Here is a tiny trained network, its code and every weight. The questions are about switching its units off for an input and a target symbol, where a switched-off unit gives its printed mean instead of its output.

import numpy as np


def w(rows, s, z=0):
    codes = np.array(rows[::2]) - 128.0
    scale = np.full(codes.shape[1], s)
    scale[-1] = z or s
    return codes * scale


def softmax(a):
    e = np.exp(a - a.max(-1, keepdims=True))
    return e / e.sum(-1, keepdims=True)


def log_softmax(a):
    a = a - a.max(-1, keepdims=True)
    return a - np.log(np.exp(a).sum(-1, keepdims=True))


def net(x, mask):
    ids = ['ΔΘΛΞαεζημστφω'.index(c) for c in x.split()]
    T = len(ids)
    res = E[ids] + P[:T]
    u = 0
    for l in range(2):
        r = res
        for j in range(3):
            rows = slice(4 * j, 4 * j + 4)
            q, k, v = (r @ M[l][rows].T for M in (Q, K, V))
            z = softmax(np.where(np.tri(T) > 0, q @ k.T / 4**0.5, -1e9)) @ v
            o = O[l][rows]
            res = res + np.where(mask[u + j], z, o[:, -1]) @ o[:, :-1]
        u += 3
    return log_softmax(res[-1] @ U[:, :-1].T + U[:, -1])


Q, K, V, O = {}, {}, {}, {}
E = w([
[146,208,185],'Δ',
[87,183,146],'Θ',
[99,54,91],'Λ',
[148,55,154],'Ξ',
[151,80,96],'α',
[58,51,84],'ε',
[133,175,122],'ζ',
[80,125,181],'η',
[169,158,102],'μ',
[185,59,157],'σ',
[48,222,10],'τ',
[107,2,102],'φ',
[216,155,169],'ω',
],0.011)
P = w([
[121,123,106],'0',
[113,119,87],'1',
[90,97,81],'2',
[73,104,91],'3',
[71,113,89],'4',
[71,111,94],'5',
[34,118,117],'6',
[69,124,105],'7',
[6,111,152],'8',
[43,116,118],'9',
],0.0018)
Q[0] = w([
[143,129,147],'L0H1',
[105,143,136],'L0H1',
[143,149,91],'L0H1',
[134,173,137],'L0H1',
[158,93,146],'L0H2',
[121,146,149],'L0H2',
[152,147,126],'L0H2',
[142,128,99],'L0H2',
[104,111,253],'L0H3',
[119,122,129],'L0H3',
[115,131,168],'L0H3',
[146,156,96],'L0H3',
],0.04)
K[0] = w([
[145,117,111],'L0H1',
[142,161,142],'L0H1',
[121,100,154],'L0H1',
[170,128,143],'L0H1',
[179,111,133],'L0H2',
[133,154,123],'L0H2',
[123,147,158],'L0H2',
[108,115,150],'L0H2',
[40,96,253],'L0H3',
[125,108,131],'L0H3',
[103,111,178],'L0H3',
[161,173,101],'L0H3',
],0.04)
V[0] = w([
[96,135,170],'L0H1',
[72,130,254],'L0H1',
[161,155,101],'L0H1',
[132,63,165],'L0H1',
[103,112,162],'L0H2',
[20,105,208],'L0H2',
[138,135,115],'L0H2',
[99,63,222],'L0H2',
[63,123,167],'L0H3',
[22,120,194],'L0H3',
[205,152,86],'L0H3',
[153,135,114],'L0H3',
],0.0087)
O[0] = w([
[163,127,68,146],'L0H1',
[182,93,19,172],'L0H1',
[76,132,181,124],'L0H1',
[141,83,143,120],'L0H1',
[150,142,86,132],'L0H2',
[227,154,22,153],'L0H2',
[114,123,145,127],'L0H2',
[154,177,13,122],'L0H2',
[197,137,50,203],'L0H3',
[239,142,4,251],'L0H3',
[71,122,203,44],'L0H3',
[104,125,158,100],'L0H3',
],0.012,0.0033)
Q[1] = w([
[157,254,181],'L1H1',
[101,60,104],'L1H1',
[198,240,172],'L1H1',
[156,168,141],'L1H1',
[91,167,128],'L1H2',
[149,139,158],'L1H2',
[96,202,158],'L1H2',
[146,121,143],'L1H2',
[167,154,128],'L1H3',
[115,52,113],'L1H3',
[65,143,81],'L1H3',
[97,189,114],'L1H3',
],0.027)
K[1] = w([
[3,197,63],'L1H1',
[188,66,163],'L1H1',
[51,254,63],'L1H1',
[104,183,106],'L1H1',
[158,157,131],'L1H2',
[152,99,166],'L1H2',
[207,136,177],'L1H2',
[124,112,140],'L1H2',
[197,140,165],'L1H3',
[111,55,104],'L1H3',
[75,157,69],'L1H3',
[102,197,108],'L1H3',
],0.025)
V[1] = w([
[49,176,82],'L1H1',
[67,129,75],'L1H1',
[144,3,130],'L1H1',
[124,111,146],'L1H1',
[172,118,154],'L1H2',
[33,152,68],'L1H2',
[125,125,130],'L1H2',
[114,48,113],'L1H2',
[62,190,76],'L1H3',
[56,158,138],'L1H3',
[190,244,176],'L1H3',
[121,149,108],'L1H3',
],0.012)
O[1] = w([
[46,105,49,122],'L1H1',
[62,81,95,146],'L1H1',
[200,16,178,107],'L1H1',
[160,98,106,81],'L1H1',
[180,136,139,120],'L1H2',
[17,116,116,150],'L1H2',
[125,121,119,124],'L1H2',
[138,30,121,144],'L1H2',
[51,201,77,130],'L1H3',
[162,168,37,2],'L1H3',
[193,254,218,163],'L1H3',
[94,151,132,157],'L1H3',
],0.0099,0.0083)
U = w([
[70,107,80,101],'Δ',
[54,156,172,163],'Θ',
[182,103,117,66],'Λ',
[177,162,227,169],'Ξ',
[110,133,132,38],'α',
[86,94,186,227],'ε',
[101,101,107,96],'ζ',
[17,136,254,226],'η',
[177,216,139,6],'μ',
[197,104,157,74],'σ',
[89,195,54,124],'τ',
[147,88,80,3],'φ',
[227,145,1,227],'ω',
],0.0079,0.0045)

Each question gives the input, a string of symbols that net reads in full, and the target symbol t.
The units are the heads (4 rows each of Q, K, V and O). Each row of codes is followed by its name. A weight is (code - 128) times the scale printed after its matrix; where a second scale follows, it is the last column's (O and U).
mask holds one flag per head, layer by layer. A switched-off head (its flag False) gives its mean, the last column of its rows in O, instead of its output. The means were averaged over made-up inputs and are rounded, as every weight is.
A unit's drop is (log p(t) with every unit on - log p(t) with that unit switched off) / (log p(t) with every unit on - log p(t) with every unit switched off).
The circuit of an input: a set's keep is (log p(t) with only the set's units on - log p(t) with every unit switched off) / (log p(t) with every unit on - log p(t) with every unit switched off). Starting from all 6 units, units are removed one at a time, each time the one whose removal leaves the highest keep (on an exact tie, the one counted first), for as long as the keep stays at least 0.8.
units of the circuit, in order: the units of the circuit, biggest drop first
unit that matters most: the unit with the biggest drop
which heads matter: for each layer, one digit per head in row order, 1 if its drop is at least 0.15 and else 0, layers parted by /
drop of u: that unit's drop, to one decimal
input η η Θ ε τ η, target η: unit that matters most => L0H2
input η τ Θ ζ, target η: which heads matter => 111 / 000
input η η φ η η Δ Δ Δ α τ, target η: which heads matter => 011 / 001
input ω η η, target ω: which heads matter => 001 / 000
input μ ω ω α ω η η η Δ ω, target ω: units of the circuit, in order => [L0H3 L1H3 L0H2]
input τ η η α η α η ω η, target τ: units of the circuit, in order => [L0H1 L1H1]
input ω Θ Δ, target μ: which heads matter => 000 / 011
input τ τ η ω ω ω τ η σ, target τ: which heads matter => 100 / 100
input η η Δ η η Θ ω τ Θ, target η: units of the circuit, in order => [L0H2 L1H3 L1H2 L0H3]
input η Θ Θ, target τ: units of the circuit, in order => [L1H3 L1H1]
input τ ω Λ Δ, target τ: which heads matter => 101 / 101
input μ η ω μ η η Θ, target τ: units of the circuit, in order => [L1H1 L0H2]
input τ σ η, target τ: which heads matter => 100 / 101
input Ξ σ Δ ω, target Ξ: unit that matters most => L1H2
input ω φ ω α, target ε: units of the circuit, in order => [L0H3 L1H3 L1H1]
input Λ Δ η Θ Λ ζ η ζ ε, target Δ: which heads matter => 000 / 011
input η η φ ω τ α ω, target η: which heads matter => 000 / 111
input η η Λ μ, target η: which heads matter => 011 / 001
input η τ Δ σ Θ, target η: which heads matter => 011 / 011
input α η Θ ω η σ, target σ: unit that matters most => L1H1
input Θ η ζ α η μ η φ, target φ: drop of L1H2 => 0.1
input Λ η ω ω σ η ω η, target Ξ: drop of L1H3 => 1.1
